Here is a tiny trained network, its code and every weight. The questions are about switching its units off for an input and a class, where a switched-off unit gives its printed mean instead of its output.

import numpy as np


def w(rows, s, z=0):
    codes = np.array(rows[::2]) - 128.0
    scale = np.full(codes.shape[1], s)
    scale[-1] = z or s
    return codes * scale


def norm(h):
    return h / np.sqrt((h * h).mean(-1, keepdims=True) + 1e-5)


def f(y):
    return y / 2 * (1 + np.tanh(0.7978845608 * (y + 0.044715 * y**3)))


def log_softmax(a):
    a = a - a.max(-1, keepdims=True)
    return a - np.log(np.exp(a).sum(-1, keepdims=True))


def net(x, mask):
    res = np.array(x, float).reshape(1, 5) / 4 @ E
    u = 0
    for l in range(3):
        y = f(norm(res) @ A[l][:, :-1].T + A[l][:, -1])
        res = res + np.where(mask[u : u + 11], y, B[l][:, -1]) @ B[l][:, :-1]
        u += 11
    return log_softmax(norm(res)[-1] @ U[:, :-1].T + U[:, -1])


A, B = {}, {}
E = w([
[89,241,130,118,251,47],'x0',
[204,193,34,184,79,163],'x1',
[153,133,182,72,31,127],'x2',
[208,171,161,205,183,97],'x3',
[154,124,143,90,75,229],'x4',
],0.0021)
A[0] = w([
[175,160,40,99,52,216,2],'L0N1',
[115,46,124,134,120,52,88],'L0N2',
[207,238,66,194,119,103,54],'L0N3',
[77,59,124,98,244,212,81],'L0N4',
[198,156,146,116,56,226,76],'L0N5',
[82,182,183,131,212,164,148],'L0N6',
[217,100,181,238,129,24,57],'L0N7',
[215,111,142,201,181,146,60],'L0N8',
[141,156,2,241,158,121,7],'L0N9',
[187,126,203,168,44,166,38],'L0N10',
[125,188,163,106,141,62,35],'L0N11',
],0.0038,0.0021)
B[0] = w([
[120,138,130,52,105,61,220],'L0N1',
[162,121,154,191,117,107,131],'L0N2',
[57,141,144,112,82,199,223],'L0N3',
[67,137,125,148,99,38,196],'L0N4',
[206,121,81,98,84,56,252],'L0N5',
[205,156,141,106,111,78,213],'L0N6',
[125,1,144,123,195,153,181],'L0N7',
[137,92,154,187,114,154,155],'L0N8',
[92,68,103,91,195,186,204],'L0N9',
[139,144,83,96,163,65,177],'L0N10',
[87,193,135,113,151,129,103],'L0N11',
],0.0039,0.0012)
A[1] = w([
[127,148,81,129,240,42,76],'L1N1',
[147,90,85,77,61,131,32],'L1N2',
[156,113,175,125,50,152,46],'L1N3',
[54,99,152,134,87,137,65],'L1N4',
[65,98,64,69,103,235,89],'L1N5',
[173,73,125,101,7,159,50],'L1N6',
[103,163,220,113,192,75,1],'L1N7',
[79,208,124,52,86,129,75],'L1N8',
[92,156,19,189,194,72,51],'L1N9',
[96,103,234,83,151,82,35],'L1N10',
[186,63,85,197,160,254,13],'L1N11',
],0.0044,0.0013)
B[1] = w([
[148,109,163,20,82,180,176],'L1N1',
[99,127,89,91,122,149,191],'L1N2',
[107,109,65,54,141,125,152],'L1N3',
[67,170,125,170,89,145,136],'L1N4',
[38,67,185,172,199,197,191],'L1N5',
[106,177,64,31,120,165,254],'L1N6',
[122,133,194,2,161,67,175],'L1N7',
[156,92,152,255,131,181,175],'L1N8',
[112,130,95,23,116,208,162],'L1N9',
[52,140,156,139,198,71,169],'L1N10',
[174,232,208,165,163,108,192],'L1N11',
],0.0034,0.0024)
A[2] = w([
[145,49,117,61,60,77,83],'L2N1',
[105,144,163,97,138,75,20],'L2N2',
[126,51,154,202,118,84,60],'L2N3',
[167,152,68,95,45,106,27],'L2N4',
[158,253,126,185,145,139,75],'L2N5',
[60,123,214,180,150,138,136],'L2N6',
[213,101,87,171,171,154,137],'L2N7',
[131,139,89,164,46,219,41],'L2N8',
[97,146,44,125,123,112,133],'L2N9',
[115,127,95,185,113,193,2],'L2N10',
[215,174,118,99,122,153,158],'L2N11',
],0.0055,0.0021)
B[2] = w([
[162,228,81,183,217,164,247],'L2N1',
[157,186,178,133,208,75,143],'L2N2',
[119,72,49,198,64,137,122],'L2N3',
[225,164,53,162,145,62,225],'L2N4',
[78,215,188,195,118,207,160],'L2N5',
[155,191,33,116,135,35,244],'L2N6',
[127,179,222,112,75,177,189],'L2N7',
[167,189,124,63,243,106,246],'L2N8',
[151,124,113,125,101,192,187],'L2N9',
[149,106,184,67,222,106,133],'L2N10',
[97,91,158,182,2,91,250],'L2N11',
],0.0036,0.0017)
U = w([
[144,222,202,184,145,203,137],'0',
[249,163,26,83,54,127,136],'1',
[101,159,213,34,201,16,132],'2',
[53,75,81,186,81,46,127],'3',
[179,107,192,174,17,133,114],'4',
[141,102,151,119,90,115,2],'5',
[200,30,172,206,184,109,124],'6',
[59,99,79,47,153,215,136],'7',
],0.013,0.025)

Each question gives the input, the list of numbers given to net, and the class t.
The units are the neurons (one row each of A and B). Each row of codes is followed by its name. A weight is (code - 128) times the scale printed after its matrix; where a second scale follows, it is the last column's (A, B and U).
mask holds one flag per neuron, layer by layer. A switched-off neuron (its flag False) gives its mean, the last column of its row in B, instead of its output. The means were averaged over made-up inputs and are rounded, as every weight is.
A unit's drop is (log p(t) with every unit on - log p(t) with that unit switched off) / (log p(t) with every unit on - log p(t) with every unit switched off).
The circuit of an input: a set's keep is (log p(t) with only the set's units on - log p(t) with every unit switched off) / (log p(t) with every unit on - log p(t) with every unit switched off). Starting from the 12 units with the biggest drops (on a tie, the unit counted first), units are removed one at a time, each time the one whose removal leaves the highest keep (on an exact tie, the one counted first), for as long as the keep stays at least 0.8.
units of the circuit, in order: the units of the circuit, biggest drop first
unit that matters most: the unit with the biggest drop
top k neurons: the k neurons with the biggest drops, biggest first
top k neurons in layer l: the k neurons of layer l with the biggest drops, biggest first
drop of u: that unit's drop, to one decimal
input [8,8,3,-7,-2], class 0: units of the circuit, in order	[L1N8, L2N5]
input [1,7,7,7,-8], class 0: unit that matters most	L0N3
input [-1,6,1,-3,-3], class 7: top 3 neurons	[L1N5, L0N9, L0N3]
input [4,3,0,1,-3], class 7: units of the circuit, in order	[L1N9, L0N9]
input [8,4,-2,-7,-1], class 7: top 2 neurons	[L1N9, L1N11]
input [-3,-6,8,-1,4], class 1: units of the circuit, in order	[L0N5, L0N3, L2N1]
input [-5,1,2,5,-2], class 4: top 4 neurons in layer 0	[L0N7, L0N4, L0N8, L0N6]
input [7,6,2,-8,2], class 0: top 3 neurons	[L1N8, L0N7, L2N5]
input [1,2,-4,-1,1], class 7: top 3 neurons in layer 0	[L0N9, L0N4, L0N2]
input [-4,-5,-6,6,4], class 3: units of the circuit, in order	[L0N4, L2N3]
input [-1,-6,6,7,7], class 1: top 4 neurons in layer 1	[L1N5, L1N11, L1N3, L1N6]
input [-5,3,-5,8,5], class 0: top 3 neurons	[L1N11, L2N5, L0N3]
input [-4,1,-3,5,3], class 0: top 2 neurons	[L1N11, L2N5]
input [0,6,-1,-6,-1], class 7: units of the circuit, in order	[L1N5]
input [-3,-6,3,-8,-3], class 3: top 2 neurons	[L1N9, L1N1]
input [-7,8,-7,1,-1], class 7: top 2 neurons	[L0N9, L1N5]
input [8,4,2,8,-2], class 0: top 4 neurons	[L2N5, L0N1, L0N3, L0N4]
input [-3,-4,4,-3,-4], class 3: top 2 neurons in layer 0	[L0N5, L0N6]
input [8,3,-6,-1,-7], class 7: top 3 neurons in layer 1	[L1N9, L1N11, L1N1]
input [0,5,-3,-2,-7], class 7: units of the circuit, in order	[L0N9]
input [-4,-5,5,0,7], class 1: top 2 neurons in layer 2	[L2N4, L2N1]
input [-2,-3,4,-3,-7], class 3: top 2 neurons in layer 2	[L2N3, L2N8]
input [-3,-2,2,5,-6], class 6: drop of L0N7	0.4
input [6,6,3,6,-6], class 0: drop of L0N1	0.2
input [-4,-7,-1,0,-2], class 3: drop of L2N3	0.3
input [-2,-8,3,-6,-4], class 3: drop of L2N3	0.2
input [5,4,0,2,2], class 0: top neuron	[L0N3]
input [-3,-2,-2,3,1], class 4: top 2 neurons in layer 1	[L1N5, L1N11]
